Below are the code and all the weights of a small trained network. Each question names an input and a target symbol and asks about switching units off, where a switched-off unit gives its printed mean instead of its output.

import numpy as np


def w(rows, s, z=0):
    codes = np.array(rows[::2]) - 128.0
    scale = np.full(codes.shape[1], s)
    scale[-1] = z or s
    return codes * scale


def f(y):
    return y / 2 * (1 + np.tanh(0.7978845608 * (y + 0.044715 * y**3)))


def softmax(a):
    e = np.exp(a - a.max(-1, keepdims=True))
    return e / e.sum(-1, keepdims=True)


def log_softmax(a):
    a = a - a.max(-1, keepdims=True)
    return a - np.log(np.exp(a).sum(-1, keepdims=True))


def net(x, mask):
    ids = ['ΘΠβεφω'.index(c) for c in x.split()]
    T = len(ids)
    res = E[ids] + P[:T]
    q, k, v = (res @ M[0].T for M in (Q, K, V))
    z = softmax(np.where(np.tri(T) > 0, q @ k.T / 2**0.5, -1e9)) @ v
    res = res + np.where(mask[0], z, O[0][:, -1]) @ O[0][:, :-1]
    y = f(res @ A[0][:, :-1].T + A[0][:, -1])
    res = res + np.where(mask[1:9], y, B[0][:, -1]) @ B[0][:, :-1]
    return log_softmax(res[-1] @ U[:, :-1].T + U[:, -1])


Q, K, V, O, A, B = {}, {}, {}, {}, {}, {}
E = w([
[56,123,105,160,122],'Θ',
[185,167,76,158,50],'Π',
[141,39,171,44,171],'β',
[209,72,168,1,175],'ε',
[72,185,166,17,201],'φ',
[121,201,91,136,99],'ω',
],0.0085)
P = w([
[173,150,201,239,161],'0',
[110,130,162,53,104],'1',
[119,18,29,97,72],'2',
[193,171,58,134,254],'3',
[75,124,164,43,74],'4',
[122,25,33,100,73],'5',
[219,151,164,235,231],'6',
[51,127,170,43,45],'7',
[94,28,18,86,87],'8',
[173,197,96,168,224],'9',
],0.0086)
Q[0] = w([
[172,131,49,151,233],'H0',
[80,104,1,29,81],'H0',
],0.023)
K[0] = w([
[179,144,183,210,206],'H0',
[126,143,252,165,84],'H0',
],0.027)
V[0] = w([
[30,182,144,150,195],'H0',
[189,253,138,111,85],'H0',
],0.025)
O[0] = w([
[9,244,135,99,182,178],'H0',
[218,221,165,105,13,254],'H0',
],0.014,0.0065)
A[0] = w([
[120,158,39,209,98,89],'N0',
[196,128,155,235,223,109],'N1',
[155,206,163,173,203,45],'N2',
[98,106,214,178,69,114],'N3',
[138,144,206,246,135,36],'N4',
[171,201,191,166,124,163],'N5',
[125,186,134,178,252,112],'N6',
[49,107,109,95,92,2],'N7',
],0.011,0.0053)
B[0] = w([
[125,85,190,99,139,139],'N0',
[66,162,90,115,48,148],'N1',
[144,53,90,7,106,182],'N2',
[106,96,99,160,103,150],'N3',
[168,171,190,62,126,135],'N4',
[99,137,84,117,215,250],'N5',
[179,103,161,244,109,202],'N6',
[69,123,141,83,50,154],'N7',
],0.018,0.02)
U = w([
[83,161,122,235,107,252],'Θ',
[175,156,10,138,2,50],'Π',
[90,17,80,147,176,6],'β',
[231,59,237,135,94,180],'ε',
[102,144,139,57,87,57],'φ',
[151,247,132,217,175,226],'ω',
],0.0052,0.0033)

Each question gives the input, a string of symbols that net reads in full, and the target symbol t.
The units are the heads (2 rows each of Q, K, V and O) and the neurons (one row each of A and B). Each row of codes is followed by its name. A weight is (code - 128) times the scale printed after its matrix; where a second scale follows, it is the last column's (O, A, B and U).
mask holds one flag per unit, heads first, then neurons. A switched-off unit (its flag False) gives its mean, the last column of its rows in O or B, instead of its output. The means were averaged over made-up inputs and are rounded, as every weight is.
A unit's drop is (log p(t) with every unit on - log p(t) with that unit switched off) / (log p(t) with every unit on - log p(t) with every unit switched off).
The circuit of an input: a set's keep is (log p(t) with only the set's units on - log p(t) with every unit switched off) / (log p(t) with every unit on - log p(t) with every unit switched off). Starting from all 9 units, units are removed one at a time, each time the one whose removal leaves the highest keep (on an exact tie, the one counted first), for as long as the keep stays at least 0.8.
units of the circuit, in order: the units of the circuit, biggest drop first
most important unit: the unit with the biggest drop
k most important neurons: the k neurons with the biggest drops, biggest first
input Θ φ Θ Π ε, target ε: most important neuron	N5
input Θ Θ Π ε ω β, target Θ: units of the circuit, in order	H0, N2, N5
input Π β φ Π, target ω: 4 most important neurons	N5, N2, N7, N1
input ε φ Π Θ, target Π: units of the circuit, in order	H0, N1
input ε Θ ε Θ Θ φ φ Π Π, target ε: units of the circuit, in order	N5, H0
input Π Π Θ Π ω φ β, target ω: units of the circuit, in order	N5, H0, N2
input β ω Θ φ, target Θ: units of the circuit, in order	H0, N1, N6, N2
input β φ β φ Π Θ ε, target β: 2 most important neurons	N2, N5
input Θ Π φ Θ Θ φ Θ, target ε: units of the circuit, in order	N6, N2, H0, N5
input Π ω ε ω Θ ε Θ, target φ: units of the circuit, in order	N2, H0, N6
input φ β ω Θ, target β: 2 most important neurons	N2, N6
input φ φ Π Θ ε Θ, target φ: units of the circuit, in order	H0, N7
input β β ω ε, target Θ: units of the circuit, in order	H0, N2, N1, N6
input ω φ β ε ε ω β, target Π: most important unit	N1
input Π Π β Π Π Π ω Θ β β, target φ: units of the circuit, in order	N6, H0
input Π β ω ε Θ φ Π Θ β, target Π: units of the circuit, in order	H0, N6
input Θ Θ φ φ ω ε, target Θ: units of the circuit, in order	H0, N2, N5
input Θ Π ω, target Θ: 2 most important neurons	N6, N2
input φ Π ε ε Π Π Π ε Π, target φ: units of the circuit, in order	H0, N2
input ε Π β β ω Π, target ε: 3 most important neurons	N5, N0, N1
input Θ φ φ φ φ φ φ, target β: 2 most important neurons	N2, N5
input ω ω β β, target φ: units of the circuit, in order	H0, N6
input β β Π Θ Π Π β, target ε: 2 most important neurons	N6, N2
input φ φ β Π β Θ ε β Π φ, target Π: 3 most important neurons	N1, N5, N6
input β φ β Π ε ω, target β: most important neuron	N6
input Π Θ β ε Π Π ω ω Θ, target Π: 2 most important neurons	N6, N3
input ω Π φ Θ Π φ ω Π Π Π, target φ: most important unit	N2
